Below are the code and all the weights of a small trained network. Each question names an input and a class and asks about switching units off, where a switched-off unit gives its printed mean instead of its output.

import numpy as np


def w(rows, s, z=0):
    codes = np.array(rows[::2]) - 128.0
    scale = np.full(codes.shape[1], s)
    scale[-1] = z or s
    return codes * scale


def norm(h):
    return h / np.sqrt((h * h).mean(-1, keepdims=True) + 1e-5)


def f(y):
    return np.maximum(y, 0)


def log_softmax(a):
    a = a - a.max(-1, keepdims=True)
    return a - np.log(np.exp(a).sum(-1, keepdims=True))


def net(x, mask):
    res = np.array(x, float).reshape(1, 6) / 4 @ E
    u = 0
    for l in range(2):
        y = f(norm(res) @ A[l][:, :-1].T + A[l][:, -1])
        res = res + np.where(mask[u : u + 5], y, B[l][:, -1]) @ B[l][:, :-1]
        u += 5
    return log_softmax(norm(res)[-1] @ U[:, :-1].T + U[:, -1])


A, B = {}, {}
E = w([
[120,219,177,164,178,124,124],'x0',
[4,88,114,117,145,67,94],'x1',
[192,168,95,138,133,154,122],'x2',
[129,135,48,188,119,155,128],'x3',
[107,135,110,129,78,115,153],'x4',
[147,125,131,123,204,118,177],'x5',
],0.0036)
A[0] = w([
[3,111,196,165,117,113,49,139],'L0N0',
[68,120,179,187,114,150,105,183],'L0N1',
[166,125,91,125,140,193,118,5],'L0N2',
[182,162,60,196,92,164,102,36],'L0N3',
[109,102,32,203,80,104,162,26],'L0N4',
],0.0049,0.0013)
B[0] = w([
[99,57,118,213,84,66,148,253],'L0N0',
[42,32,89,132,87,112,92,191],'L0N1',
[95,165,109,178,99,144,132,173],'L0N2',
[170,96,133,209,154,214,132,225],'L0N3',
[100,88,148,108,253,81,59,207],'L0N4',
],0.005,0.0034)
A[1] = w([
[158,210,59,219,66,182,193,51],'L1N0',
[184,145,198,127,156,178,133,133],'L1N1',
[2,72,33,136,226,114,40,230],'L1N2',
[165,52,126,53,221,207,203,255],'L1N3',
[191,76,248,134,114,142,123,222],'L1N4',
],0.0042,0.00091)
B[1] = w([
[216,18,91,160,122,219,64,188],'L1N0',
[138,252,127,108,155,116,144,181],'L1N1',
[163,92,164,250,97,61,181,253],'L1N2',
[33,79,125,133,83,99,61,191],'L1N3',
[56,149,137,81,170,126,140,189],'L1N4',
],0.0042,0.0055)
U = w([
[121,191,57,105,113,101,120,36],'0',
[119,195,15,94,109,113,164,3],'1',
[80,51,99,235,139,37,140,182],'2',
[189,234,151,83,163,135,159,138],'3',
[231,138,68,198,131,254,111,163],'4',
[135,102,63,55,65,148,111,91],'5',
[71,87,153,110,40,88,164,124],'6',
[56,173,161,61,206,98,158,117],'7',
],0.0089,0.0069)

Each question gives the input, the list of numbers given to net, and the class t.
The units are the neurons (one row each of A and B). Each row of codes is followed by its name. A weight is (code - 128) times the scale printed after its matrix; where a second scale follows, it is the last column's (A, B and U).
mask holds one flag per neuron, layer by layer. A switched-off neuron (its flag False) gives its mean, the last column of its row in B, instead of its output. The means were averaged over made-up inputs and are rounded, as every weight is.
A unit's drop is (log p(t) with every unit on - log p(t) with that unit switched off) / (log p(t) with every unit on - log p(t) with every unit switched off).
The circuit of an input: a set's keep is (log p(t) with only the set's units on - log p(t) with every unit switched off) / (log p(t) with every unit on - log p(t) with every unit switched off). Starting from all 10 units, units are removed one at a time, each time the one whose removal leaves the highest keep (on an exact tie, the one counted first), for as long as the keep stays at least 0.8.
circuit, biggest first: the units of the circuit, biggest drop first
unit that matters most: the unit with the biggest drop
k most important neurons of layer l: the k neurons of layer l with the biggest drops, biggest first
drop of u: that unit's drop, to one decimal
input [-6,-7,-8,-1,4,-2], class 5: unit that matters most	L1N2
input [2,-2,-7,-8,-3,4], class 7: circuit, biggest first	L1N2, L1N4
input [3,-5,4,-3,-7,-1], class 3: circuit, biggest first	L1N1, L0N0
input [-2,-5,-6,1,-7,6], class 7: 2 most important neurons of layer 0	L0N0, L0N1
input [6,-5,3,-6,5,-7], class 3: 2 most important neurons of layer 1	L1N1, L1N4
input [3,-7,-7,-2,1,6], class 7: 3 most important neurons of layer 1	L1N3, L1N4, L1N2
input [-1,0,5,-1,6,-3], class 4: 3 most important neurons of layer 0	L0N3, L0N1, L0N0
input [8,1,3,3,2,4], class 4: drop of L1N0	0.3
input [-5,-3,-8,-2,4,5], class 6: drop of L0N4	0.2
input [7,3,7,2,2,4], class 4: drop of L1N0	0.2
input [2,-5,-2,-4,-3,-5], class 3: drop of L1N4	-0.1
